Below are the code and all the weights of a small trained network. Each question names an input and a class and asks about switching units off, where a switched-off unit gives its printed mean instead of its output.

import numpy as np


def w(rows, s, z=0):
    codes = np.array(rows[::2]) - 128.0
    scale = np.full(codes.shape[1], s)
    scale[-1] = z or s
    return codes * scale


def f(y):
    return np.maximum(y, 0)


def log_softmax(a):
    a = a - a.max(-1, keepdims=True)
    return a - np.log(np.exp(a).sum(-1, keepdims=True))


def net(x, mask):
    res = np.array(x, float).reshape(1, 8) / 4 @ E
    y = f(res @ A[0][:, :-1].T + A[0][:, -1])
    res = res + np.where(mask, y, B[0][:, -1]) @ B[0][:, :-1]
    return log_softmax(res[-1] @ U[:, :-1].T + U[:, -1])


A, B = {}, {}
E = w([
[129,128,128,128],'x0',
[128,128,128,128],'x1',
[130,129,127,128],'x2',
[22,255,75,122],'x3',
[128,128,128,128],'x4',
[191,114,18,219],'x5',
[118,171,211,249],'x6',
[128,128,128,128],'x7',
],0.0099)
A[0] = w([
[96,143,211,156,90],'N1',
[136,136,122,203,26],'N2',
[140,130,146,137,68],'N3',
[120,156,89,116,77],'N4',
[154,99,7,107,123],'N5',
[127,144,138,107,69],'N6',
[124,154,233,147,99],'N7',
[99,186,144,139,93],'N8',
[146,133,52,125,85],'N9',
[142,145,128,116,78],'N10',
[128,102,182,119,142],'N11',
[119,125,124,96,97],'N12',
[108,110,128,80,151],'N13',
[149,92,125,113,154],'N14',
[120,125,125,110,102],'N15',
[164,96,152,128,254],'N16',
[133,142,127,138,40],'N17',
[143,118,98,118,107],'N18',
[111,155,121,128,131],'N19',
[129,113,97,122,104],'N20',
[136,127,142,124,106],'N21',
[150,95,118,142,122],'N22',
[140,143,130,185,36],'N23',
[121,118,132,82,90],'N24',
[71,210,172,125,90],'N25',
[137,134,117,211,20],'N26',
[128,76,168,137,213],'N27',
[138,133,128,123,84],'N28',
[108,169,137,139,49],'N29',
[137,137,130,114,109],'N30',
[142,135,105,198,30],'N31',
[121,127,135,99,136],'N32',
[129,127,161,133,79],'N33',
[174,73,134,124,247],'N34',
[129,117,125,129,92],'N35',
[90,227,85,118,137],'N36',
[112,148,143,125,51],'N37',
[154,91,97,125,148],'N38',
[112,112,136,4,222],'N39',
[136,140,131,117,98],'N40',
],0.021,0.0051)
B[0] = w([
[51,83,150,100,205],'N1',
[196,177,135,168,182],'N2',
[124,141,123,110,140],'N3',
[108,167,90,112,165],'N4',
[19,65,112,62,230],'N5',
[137,117,119,155,141],'N6',
[43,156,139,31,216],'N7',
[109,71,159,189,186],'N8',
[61,142,94,75,184],'N9',
[125,131,125,135,130],'N10',
[105,180,114,67,183],'N11',
[137,150,126,148,154],'N12',
[172,157,123,155,178],'N13',
[149,73,153,144,174],'N14',
[140,139,127,139,142],'N15',
[130,133,228,103,199],'N16',
[124,128,128,144,133],'N17',
[115,94,123,118,155],'N18',
[120,110,127,170,161],'N19',
[108,106,121,117,152],'N20',
[126,135,126,118,138],'N21',
[166,66,135,133,164],'N22',
[175,171,138,154,170],'N23',
[173,140,122,143,166],'N24',
[85,31,189,216,220],'N25',
[207,180,130,172,188],'N26',
[110,187,158,72,196],'N27',
[129,129,130,129,128],'N28',
[116,87,132,171,164],'N29',
[132,132,131,135,135],'N30',
[206,161,118,171,181],'N31',
[153,137,123,148,156],'N32',
[109,135,126,104,150],'N33',
[195,23,186,127,215],'N34',
[128,123,130,140,132],'N35',
[99,139,12,214,239],'N36',
[129,99,124,147,145],'N37',
[164,43,121,115,176],'N38',
[254,201,130,203,253],'N39',
[129,130,126,135,132],'N40',
],0.051,0.019)
U = w([
[254,163,179,101,244],'0',
[115,25,148,118,93],'1',
[189,174,79,194,186],'2',
[78,113,28,91,2],'3',
[105,130,182,30,47],'4',
],0.0067,0.0025)

Each question gives the input, the list of numbers given to net, and the class t.
The units are the neurons (one row each of A and B). Each row of codes is followed by its name. A weight is (code - 128) times the scale printed after its matrix; where a second scale follows, it is the last column's (A, B and U).
mask holds one flag per neuron, in row order. A switched-off neuron (its flag False) gives its mean, the last column of its row in B, instead of its output. The means were averaged over made-up inputs and are rounded, as every weight is.
A unit's drop is (log p(t) with every unit on - log p(t) with that unit switched off) / (log p(t) with every unit on - log p(t) with every unit switched off).
The circuit of an input: a set's keep is (log p(t) with only the set's units on - log p(t) with every unit switched off) / (log p(t) with every unit on - log p(t) with every unit switched off). Starting from the 12 units with the biggest drops (on a tie, the unit counted first), units are removed one at a time, each time the one whose removal leaves the highest keep (on an exact tie, the one counted first), for as long as the keep stays at least 0.8.
units of the circuit, in order: the units of the circuit, biggest drop first
unit that matters most: the unit with the biggest drop
top k neurons: the k neurons with the biggest drops, biggest first
drop when u is switched off: that unit's drop, to one decimal
input [-3,7,1,-1,-7,0,8,1], class 4: units of the circuit, in order -> (N7)
input [-1,0,-1,6,3,1,0,-3], class 3: top 2 neurons -> (N39; N36)
input [-3,-7,4,2,-6,5,0,-8], class 3: top 2 neurons -> (N39; N5)
input [-7,1,1,3,1,0,-7,-4], class 2: top 2 neurons -> (N39; N7)
input [5,-1,1,7,-6,1,-8,-1], class 3: top 2 neurons -> (N5; N9)
input [-3,2,-3,3,-8,-1,0,2], class 2: top 2 neurons -> (N5; N34)
input [8,0,0,1,1,1,-1,4], class 3: top 3 neurons -> (N39; N25; N34)
input [4,5,0,-2,7,7,1,-5], class 0: top 4 neurons -> (N26; N31; N25; N2)
input [-8,3,-1,1,-8,2,-7,-3], class 3: top 2 neurons -> (N5; N25)
input [-4,-8,-1,-3,-7,-8,1,-2], class 4: top 2 neurons -> (N7; N1)
input [-2,-4,2,-8,-2,-1,7,4], class 4: drop when N7 is switched off -> 0.1
input [6,5,-1,3,-6,2,-8,8], class 3: drop when N5 is switched off -> 1.6
input [7,-7,-4,0,5,-8,-7,2], class 0: drop when N36 is switched off -> 1.2
input [-8,7,-7,0,8,6,7,8], class 0: unit that matters most -> N36
input [-5,-5,-2,0,-2,-5,-3,6], class 0: drop when N36 is switched off -> 1.5
